Here is a tiny trained network, its code and every weight. The questions are about switching its units off for an input and a class, where a switched-off unit gives its printed mean instead of its output.

import numpy as np


def w(rows, s, z=0):
    codes = np.array(rows[::2]) - 128.0
    scale = np.full(codes.shape[1], s)
    scale[-1] = z or s
    return codes * scale


def norm(h):
    return h / np.sqrt((h * h).mean(-1, keepdims=True) + 1e-5)


def f(y):
    return np.maximum(y, 0)


def log_softmax(a):
    a = a - a.max(-1, keepdims=True)
    return a - np.log(np.exp(a).sum(-1, keepdims=True))


def net(x, mask):
    res = np.array(x, float).reshape(1, 7) / 4 @ E
    u = 0
    for l in range(3):
        y = f(norm(res) @ A[l][:, :-1].T + A[l][:, -1])
        res = res + np.where(mask[u : u + 6], y, B[l][:, -1]) @ B[l][:, :-1]
        u += 6
    return log_softmax(norm(res)[-1] @ U[:, :-1].T + U[:, -1])


A, B = {}, {}
E = w([
[129,128,129,127,128,127,129,132,128,129],'x0',
[171,136,155,184,132,136,111,164,155,82],'x1',
[140,124,126,129,122,131,129,123,124,136],'x2',
[116,135,127,127,133,124,127,127,135,119],'x3',
[127,51,73,133,138,146,94,168,169,122],'x4',
[171,124,142,82,250,133,98,93,140,144],'x5',
[122,129,130,129,127,126,119,125,127,125],'x6',
],0.016)
A[0] = w([
[173,220,242,135,97,130,127,115,179,117,1],'0.n1',
[216,139,172,188,134,142,117,158,139,11,153],'0.n2',
[95,175,142,207,59,81,148,112,103,188,100],'0.n3',
[108,192,155,128,36,91,226,134,63,60,155],'0.n4',
[160,89,189,173,30,141,166,127,162,1,58],'0.n5',
[60,87,67,153,18,129,152,186,149,162,141],'0.n6',
],0.0073,0.0028)
B[0] = w([
[120,206,216,107,105,187,129,113,153,139,190],'0.n1',
[220,194,132,148,115,111,131,162,217,167,216],'0.n2',
[96,92,124,145,255,190,76,128,121,157,209],'0.n3',
[93,111,67,162,240,215,118,153,50,230,254],'0.n4',
[227,118,42,79,105,69,83,214,61,100,212],'0.n5',
[87,112,203,116,54,131,114,46,247,70,241],'0.n6',
],0.0086,0.0092)
A[1] = w([
[128,77,73,111,212,133,139,151,119,153,230],'1.n1',
[165,144,173,227,151,125,94,161,156,112,126],'1.n2',
[157,194,198,116,136,39,159,65,91,129,44],'1.n3',
[148,173,140,123,212,162,118,108,66,134,252],'1.n4',
[174,98,81,143,143,56,101,212,176,89,96],'1.n5',
[99,254,107,149,44,182,141,164,24,177,122],'1.n6',
],0.0098,0.0019)
B[1] = w([
[135,114,216,183,171,103,83,107,141,165,205],'1.n1',
[233,204,71,129,126,187,111,108,142,152,199],'1.n2',
[139,138,178,59,108,136,202,190,141,64,169],'1.n3',
[126,70,84,126,22,142,117,178,83,112,250],'1.n4',
[103,151,101,125,113,79,144,128,29,133,195],'1.n5',
[140,125,121,142,246,87,142,106,132,138,218],'1.n6',
],0.013,0.011)
A[2] = w([
[181,98,254,118,203,177,170,157,66,155,157],'2.n1',
[61,26,169,89,166,60,188,171,3,102,57],'2.n2',
[243,184,190,137,220,145,106,192,113,186,91],'2.n3',
[204,88,73,86,218,91,121,99,104,129,2],'2.n4',
[209,215,166,160,116,88,169,164,202,146,106],'2.n5',
[189,148,158,208,237,66,38,34,170,172,95],'2.n6',
],0.007,0.0039)
B[2] = w([
[113,120,136,112,58,120,133,114,155,97,232],'2.n1',
[142,90,136,139,116,41,100,72,52,95,189],'2.n2',
[104,150,113,101,161,133,159,145,183,90,255],'2.n3',
[112,161,103,170,124,139,178,202,151,120,160],'2.n4',
[6,32,225,120,105,138,96,61,118,176,187],'2.n5',
[108,156,127,150,173,168,177,107,93,160,210],'2.n6',
],0.015,0.0097)
U = w([
[63,58,205,181,225,120,110,68,90,212,252],'0',
[178,193,77,191,252,173,158,185,145,164,158],'1',
[57,39,112,124,65,150,107,81,242,103,137],'2',
[197,150,56,169,25,58,47,178,120,107,73],'3',
[142,76,188,86,81,41,152,113,53,43,57],'4',
[161,158,223,56,106,182,155,141,225,77,70],'5',
],0.02,0.0023)

Each question gives the input, the list of numbers given to net, and the class t.
The units are the neurons (one row each of A and B). Each row of codes is followed by its name. A weight is (code - 128) times the scale printed after its matrix; where a second scale follows, it is the last column's (A, B and U).
mask holds one flag per neuron, layer by layer. A switched-off neuron (its flag False) gives its mean, the last column of its row in B, instead of its output. The means were averaged over made-up inputs and are rounded, as every weight is.
A unit's drop is (log p(t) with every unit on - log p(t) with that unit switched off) / (log p(t) with every unit on - log p(t) with every unit switched off).
The circuit of an input: a set's keep is (log p(t) with only the set's units on - log p(t) with every unit switched off) / (log p(t) with every unit on - log p(t) with every unit switched off). Starting from the 12 units with the biggest drops (on a tie, the unit counted first), units are removed one at a time, each time the one whose removal leaves the highest keep (on an exact tie, the one counted first), for as long as the keep stays at least 0.8.
units of the circuit, in order: the units of the circuit, biggest drop first
most important unit: the unit with the biggest drop
top k neurons in layer l: the k neurons of layer l with the biggest drops, biggest first
drop of u: that unit's drop, to one decimal
input [-3,-1,-1,-4,-8,-4,-4], class 0: units of the circuit, in order => 0.n4
input [-1,1,5,-8,6,-1,3], class 3: top 2 neurons in layer 0 => 0.n4, 0.n1
input [-1,0,-6,-8,-2,-6,4], class 0: top 3 neurons in layer 0 => 0.n2, 0.n3, 0.n4
input [7,-8,-8,1,-5,1,4], class 4: top 2 neurons in layer 1 => 1.n4, 1.n3
input [-4,0,8,1,0,8,3], class 4: top 4 neurons in layer 1 => 1.n2, 1.n4, 1.n6, 1.n3
input [2,-4,-1,3,1,0,-5], class 2: top 2 neurons in layer 1 => 1.n6, 1.n1
input [8,7,4,4,8,0,3], class 3: top 2 neurons in layer 0 => 0.n4, 0.n3
input [-5,2,8,-5,8,1,3], class 1: top 2 neurons in layer 1 => 1.n4, 1.n5
input [0,0,-5,8,-3,2,4], class 4: top 2 neurons in layer 0 => 0.n2, 0.n6
input [-7,1,-3,2,-7,1,-7], class 5: top 2 neurons in layer 2 => 2.n1, 2.n6
input [-6,3,3,-3,7,0,-1], class 3: top 3 neurons in layer 1 => 1.n6, 1.n5, 1.n1
input [-3,0,1,-4,-4,-4,-7], class 0: top 3 neurons in layer 0 => 0.n4, 0.n2, 0.n3
input [0,-8,-3,-6,2,-2,-6], class 2: top 2 neurons in layer 0 => 0.n6, 0.n4
input [-6,1,-8,3,4,-3,-4], class 3: most important unit => 0.n5
input [1,-7,-2,-8,-6,-8,-4], class 0: drop of 1.n2 => 0.0
input [-7,4,2,-3,1,0,-4], class 3: drop of 1.n1 => 0.3
input [-4,2,6,-1,7,1,-2], class 1: drop of 1.n5 => 0.4
input [5,4,-4,-4,0,6,-3], class 5: top 2 neurons in layer 0 => 0.n4, 0.n3
